[[102 107 154 100 144 126 121 118]
 [139 129 142 131 103 101 132 121]
 [139 140 104 142 101 113 156 133]
 [127 117 126 108 104 140 138 103]
 [153 126 127 149 119 118 148 106]
 [115 156 119 124 149 106 148 132]
 [109 121 127 157 154 138 154 132]
 [127 107 113 110 130 120 120 122]
 [150 143 154 137 124 156 145 105]]
:
[[118 121 126 144 100 154 107 102]
 [121 132 101 103 131 142 129 139]
 [133 156 113 101 142 104 140 139]
 [103 138 140 104 108 126 117 127]
 [106 148 118 119 149 127 126 153]
 [132 148 106 149 124 119 156 115]
 [132 154 138 154 157 127 121 109]
 [122 120 120 130 110 113 107 127]
 [105 145 156 124 137 154 143 150]]

[[147 145]
 [146 115]
 [115 135]
 [126 119]
 [148 145]
 [116 129]
 [152 127]
 [146 146]]
:
[[145 147]
 [115 146]
 [135 115]
 [119 126]
 [145 148]
 [129 116]
 [127 152]
 [146 146]]

[[116 135 152 134 132 114 144 121 154 125 140 134 134]
 [135 130 118 128 137 144 124 146 105 134 130 129 112]]
:
[[134 134 140 125 154 121 144 114 132 134 152 135 116]
 [112 129 130 134 105 146 124 144 137 128 118 130 135]]

[[136 128 140 126 143 108 105]
 [107 125 111 104 122 130 128]
 [128 127 128 128 127 127 127]
 [127 124 125 132 132 136 118]
 [127 122 124 134 133 137 116]
 [107 124 111 104 120 129 129]
 [127 127 127 127 128 127 127]
 [121 125 125 116 120 113 128]
 [115 122 114 120 113 132 136]
 [114 103 110 119 111 134 134]
 [127 127 127 127 127 128 127]]
:
[[105 108 143 126 140 128 136]
 [128 130 122 104 111 125 107]
 [127 127 127 128 128 127 128]
 [118 136 132 132 125 124 127]
 [116 137 133 134 124 122 127]
 [129 129 120 104 111 124 107]
 [127 127 128 127 127 127 127]
 [128 113 120 116 125 125 121]
 [136 132 113 120 114 122 115]
 [134 134 111 119 110 103 114]
 [127 128 127 127 127 127 127]]

[[143 136 134 122 131 128 124 138 120 125 128 130 132 124]
 [154 145 143 122 129 127 129 130 111 127 127 128 124 131]
 [114 134 117 130 133 128 134 122 134 127 126 132 123 135]
 [130 128 127 138 140 127 130 120 139 123 128 125 122 129]]
:
[[124 132 130 128 125 120 138 124 128 131 122 134 136 143]
 [131 124 128 127 127 111 130 129 127 129 122 143 145 154]
 [135 123 132 126 127 134 122 134 128 133 130 117 134 114]
 [129 122 125 128 123 139 120 130 127 140 138 127 128 130]]

[[130 124 121 117 122 115 133 127 116 124 127 128 125 123 123 121]
 [126 128 128 135 129 130 126 129 131 127 128 139 122 133 123 128]
 [125 124 125 126 125 121 134 127 122 126 132 143 116 133 123 130]
 [119 134 131 128 135 126 124 126 129 133 121 140 113 127 128 124]
 [123 116 116 121 118 107 132 125 113 125 123 113 115 128 127 130]
 [124 123 120 133 124 119 139 123 126 127 132 128 120 149 132 146]]
:
[[121 123 123 125 128 127 124 116 127 133 115 122 117 121 124 130]
 [128 123 133 122 139 128 127 131 129 126 130 129 135 128 128 126]
 [130 123 133 116 143 132 126 122 127 134 121 125 126 125 124 125]
 [124 128 127 113 140 121 133 129 126 124 126 135 128 131 134 119]
 [130 127 128 115 113 123 125 113 125 132 107 118 121 116 116 123]
 [146 132 149 120 128 132 127 126 123 139 119 124 133 120 123 124]]
---
[[106 129 155 106 101 128 146]
 [126 137 151 154 136 114 138]]
:
[[146 106 129 155 106 101 128]
 [138 126 137 151 154 136 114]]

[[126 123 119 118 140]
 [130 126 150 156 110]]
:
[[140 126 123 119 118]
 [110 130 126 150 156]]

[[108 105 135 129 128 128]
 [128 148 141 130 137 128]
 [141 128 140 131 135 124]
 [132 134 137 127 131 140]]
:
[[128 108 105 135 129 128]
 [128 128 148 141 130 137]
 [124 141 128 140 131 135]
 [140 132 134 137 127 131]]

[[139 125 116 126 122]
 [134 133 122 125 118]
 [136 128 123 123 126]
 [130 133 136 127 122]
 [121 129 132 131 128]
 [114 129 127 131 139]
 [136 129 127 127 121]
 [103 129 142 138 143]
 [124 121 128 132 134]
 [ 99 132 143 140 143]
 [136 130 133 125 119]]
:
[[122 139 125 116 126]
 [118 134 133 122 125]
 [126 136 128 123 123]
 [122 130 133 136 127]
 [128 121 129 132 131]
 [139 114 129 127 131]
 [121 136 129 127 127]
 [143 103 129 142 138]
 [134 124 121 128 132]
 [143  99 132 143 140]
 [119 136 130 133 125]]

[[147 114 119 129 120 136 126 131 135]
 [113 133 137 132 127 125 129 127 136]
 [108 121 121 127 125 139 124 121 135]
 [110 124 124 135 121 134 125 126 125]
 [127 133 127 130 134 111 124 125 119]
 [117 132 131 129 132 114 126 127 126]
 [126 139 121 125 127 133 129 131 130]
 [105 126 123 121 119 131 126 125 124]
 [121 126 126 127 127 130 120 131 139]]
:
[[135 147 114 119 129 120 136 126 131]
 [136 113 133 137 132 127 125 129 127]
 [135 108 121 121 127 125 139 124 121]
 [125 110 124 124 135 121 134 125 126]
 [119 127 133 127 130 134 111 124 125]
 [126 117 132 131 129 132 114 126 127]
 [130 126 139 121 125 127 133 129 131]
 [124 105 126 123 121 119 131 126 125]
 [139 121 126 126 127 127 130 120 131]]

[[129 128 150 133 129 133 130]
 [128 129 143 132 129 136 130]
 [129 128 151 130 129 134 130]
 [129 128 145 145 128 129 129]
 [129 128 150 129 129 135 129]
 [129 128 148 140 129 130 129]
 [128 129 143 141 128 131 130]
 [129 128 150 131 129 134 130]
 [128 128 146 130 129 138 130]]
:
[[130 129 128 150 133 129 133]
 [130 128 129 143 132 129 136]
 [130 129 128 151 130 129 134]
 [129 129 128 145 145 128 129]
 [129 129 128 150 129 129 135]
 [129 129 128 148 140 129 130]
 [130 128 129 143 141 128 131]
 [130 129 128 150 131 129 134]
 [130 128 128 146 130 129 138]]
---
[[119 130 126 126 128 128 127 127 129 127 127 125 128 125 128]
 [148 123 126  98 127 124 128 121 125 125 129 129 128 104 127]
 [124 129 126 120 128 128 127 126 128 127 127 126 128 120 128]
 [140 124 126 113 127 125 128 123 127 126 129 129 129 116 126]]
:
[[119 148 124 140]
 [130 123 129 124]
 [126 126 126 126]
 [126  98 120 113]
 [128 127 128 127]
 [128 124 128 125]
 [127 128 127 128]
 [127 121 126 123]
 [129 125 128 127]
 [127 125 127 126]
 [127 129 127 129]
 [125 129 126 129]
 [128 128 128 129]
 [125 104 120 116]
 [128 127 128 126]]

[[119 114 123 132 131 157 113]
 [117 150 136 124 142 117 142]
 [123 127 127 129 132 141 125]
 [120 154 129 123 138 120 139]
 [116 151 135 122 143 114 146]
 [124 148 120 132 139 129 134]
 [118 150 135 123 141 117 142]
 [121 152 128 122 139 122 137]
 [122 128 124 127 132 143 126]
 [111 145 140 122 151 114 149]
 [126 150 119 133 140 130 135]
 [117 150 136 123 142 116 143]]
:
[[119 117 123 120 116 124 118 121 122 111 126 117]
 [114 150 127 154 151 148 150 152 128 145 150 150]
 [123 136 127 129 135 120 135 128 124 140 119 136]
 [132 124 129 123 122 132 123 122 127 122 133 123]
 [131 142 132 138 143 139 141 139 132 151 140 142]
 [157 117 141 120 114 129 117 122 143 114 130 116]
 [113 142 125 139 146 134 142 137 126 149 135 143]]

[[127 128 131 121 132 131 125 131 121 123 128 133 128 123 118 103]
 [118 122 139 140 120 128 146 125 124 131 133 124 123 129 125 135]
 [116 130 135 121 122 123 109 125 127 123 129 127 132 137 136 118]]
:
[[127 118 116]
 [128 122 130]
 [131 139 135]
 [121 140 121]
 [132 120 122]
 [131 128 123]
 [125 146 109]
 [131 125 125]
 [121 124 127]
 [123 131 123]
 [128 133 129]
 [133 124 127]
 [128 123 132]
 [123 129 137]
 [118 125 136]
 [103 135 118]]

[[118 113 144]
 [125 154 121]
 [114 107 114]
 [155 111 119]
 [114 107 135]
 [142 118 122]
 [135 120 118]
 [121 155 127]
 [133 128 121]
 [124 130 123]]
:
[[118 125 114 155 114 142 135 121 133 124]
 [113 154 107 111 107 118 120 155 128 130]
 [144 121 114 119 135 122 118 127 121 123]]

[[128 128 128 128 126 127 127 128 129 128 128 129]
 [103 131 142 125 130 111 127 122 126 138 131 116]
 [128 128 128 129 128 127 127 128 130 129 128 128]
 [128 128 127 128 127 128 129 129 128 128 128 128]
 [128 128 128 128 128 128 127 128 128 128 128 128]]
:
[[128 103 128 128 128]
 [128 131 128 128 128]
 [128 142 128 127 128]
 [128 125 129 128 128]
 [126 130 128 127 128]
 [127 111 127 128 128]
 [127 127 127 129 127]
 [128 122 128 129 128]
 [129 126 130 128 128]
 [128 138 129 128 128]
 [128 131 128 128 128]
 [129 116 128 128 128]]

[[141 115]
 [139 153]
 [113 115]
 [121 138]
 [122 107]]
:
[[141 139 113 121 122]
 [115 153 115 138 107]]
---
[[124 125 134 129]
 [154 135 135 126]]
:
[129 135]

[[152 124 119 127 148]
 [134 137 135 132 108]
 [119 148 145 119 126]
 [147 110 107 119 139]
 [149 103 107 119 131]]
:
[148 132 145 110 149]

[[127 120 151 119]
 [100 106 149 105]]
:
[119 149]

[[119 145 122]
 [107 126 112]
 [130 128 132]]
:
[122 126 130]

[[133 132 130 119 121]
 [125 138 122 134 138]
 [137 108 149 143 129]
 [128 126 119 131 124]]
:
[121 134 149 126]

[[128 130]
 [125 129]
 [134  99]
 [120 143]
 [130 129]]
:
[130 125]

[[134 152 137 134]
 [124 138 126 136]
 [133 143 136 137]]
:
[134 126 143]

[[137 151]
 [124 105]
 [130 118]]
:
[151 124]

[[127 107 123 145  99]
 [124 116  99 145 124]]
:
[ 99 145]
